Below is a small trained network, with its code and all its weights. Each question gives an input and a class and asks what happens when units are switched off, that is, made to give their printed mean instead of their output.

import numpy as np


def w(rows, s, z=0):
    codes = np.array(rows[::2]) - 128.0
    scale = np.full(codes.shape[1], s)
    scale[-1] = z or s
    return codes * scale


def f(y):
    return y / 2 * (1 + np.tanh(0.7978845608 * (y + 0.044715 * y**3)))


def log_softmax(a):
    a = a - a.max(-1, keepdims=True)
    return a - np.log(np.exp(a).sum(-1, keepdims=True))


def net(x, mask):
    res = np.array(x, float).reshape(1, 3) / 4 @ E
    y = f(res @ A[0][:, :-1].T + A[0][:, -1])
    res = res + np.where(mask, y, B[0][:, -1]) @ B[0][:, :-1]
    return log_softmax(res[-1] @ U[:, :-1].T + U[:, -1])


A, B = {}, {}
E = w([
[215,67,178,163,84,184,129],'x0',
[115,66,84,67,187,213,178],'x1',
[172,139,114,67,152,130,2],'x2',
],0.008)
A[0] = w([
[14,179,92,108,161,76,116,184],'n0',
[65,116,133,186,104,149,209,72],'n1',
[219,66,193,194,75,199,126,88],'n2',
[59,186,69,115,187,48,142,74],'n3',
[159,188,142,198,72,61,106,82],'n4',
[94,128,126,183,104,130,220,90],'n5',
[127,88,88,100,208,203,170,63],'n6',
[179,157,78,34,156,152,2,137],'n7',
[121,64,39,102,187,203,166,180],'n8',
[84,124,97,165,82,111,231,108],'n9',
[156,195,162,190,101,38,115,65],'n10',
[87,123,140,157,104,122,204,254],'n11',
[119,89,72,84,174,222,157,140],'n12',
[231,70,173,167,75,170,141,127],'n13',
[111,177,166,177,60,44,92,101],'n14',
[146,159,166,216,76,28,89,252],'n15',
[120,74,100,67,183,184,171,109],'n16',
],0.0069,0.0046)
B[0] = w([
[135,44,74,40,145,169,161,219],'n0',
[112,106,90,209,79,84,2,179],'n1',
[12,87,38,56,175,228,85,212],'n2',
[15,84,58,36,130,231,105,182],'n3',
[38,152,170,153,187,128,119,178],'n4',
[121,56,99,184,76,108,43,183],'n5',
[34,178,184,190,174,128,74,181],'n6',
[159,36,85,229,35,33,21,231],'n7',
[132,121,173,168,175,86,151,237],'n8',
[128,56,89,170,91,79,57,195],'n9',
[36,171,161,168,191,143,100,175],'n10',
[218,44,114,127,107,93,120,236],'n11',
[98,136,191,156,176,71,124,212],'n12',
[61,57,63,44,163,215,122,211],'n13',
[57,133,182,137,180,122,122,189],'n14',
[134,96,158,104,190,80,143,254],'n15',
[73,160,197,170,184,78,103,193],'n16',
],0.0068,0.0065)
U = w([
[95,151,249,159,198,112,126,111],'0',
[96,114,51,40,134,200,125,112],'1',
[165,105,96,199,29,81,75,94],'2',
[246,125,160,73,127,98,194,255],'3',
[153,242,139,131,61,171,176,57],'4',
[147,236,153,133,80,185,187,57],'5',
],0.011,0.008)

Each question gives the input, the list of numbers given to net, and the class t.
The units are the neurons (one row each of A and B). Each row of codes is followed by its name. A weight is (code - 128) times the scale printed after its matrix; where a second scale follows, it is the last column's (A, B and U).
mask holds one flag per neuron, in row order. A switched-off neuron (its flag False) gives its mean, the last column of its row in B, instead of its output. The means were averaged over made-up inputs and are rounded, as every weight is.
A unit's drop is (log p(t) with every unit on - log p(t) with that unit switched off) / (log p(t) with every unit on - log p(t) with every unit switched off).
The circuit of an input: a set's keep is (log p(t) with only the set's units on - log p(t) with every unit switched off) / (log p(t) with every unit on - log p(t) with every unit switched off). Starting from the 12 units with the biggest drops (on a tie, the unit counted first), units are removed one at a time, each time the one whose removal leaves the highest keep (on an exact tie, the one counted first), for as long as the keep stays at least 0.8.
units of the circuit, in order: the units of the circuit, biggest drop first
unit that matters most: the unit with the biggest drop
top k neurons: the k neurons with the biggest drops, biggest first
drop when u is switched off: that unit's drop, to one decimal
input [-1,2,4], class 2: top 2 neurons : (n7 n15)
input [6,3,-3], class 1: units of the circuit, in order : (n2)
input [3,2,-1], class 3: units of the circuit, in order : (n3 n10 n4 n7)
input [-5,-3,2], class 1: top 2 neurons : (n3 n0)
input [3,-3,2], class 3: units of the circuit, in order : (n6 n1 n5)
input [8,8,6], class 0: units of the circuit, in order : (n12 n16)
input [-3,2,-3], class 3: top 3 neurons : (n2 n7 n13)
input [-3,-2,1], class 3: top 2 neurons : (n2 n13)
input [8,-2,6], class 1: top 2 neurons : (n2 n13)
input [8,0,-8], class 1: top 3 neurons : (n2 n13 n7)
input [3,6,-8], class 2: drop when n1 is switched off : 0.3
input [7,3,-1], class 1: drop when n2 is switched off : 0.2
input [6,-4,-4], class 1: drop when n2 is switched off : 0.3
input [-3,4,4], class 0: unit that matters most : n11
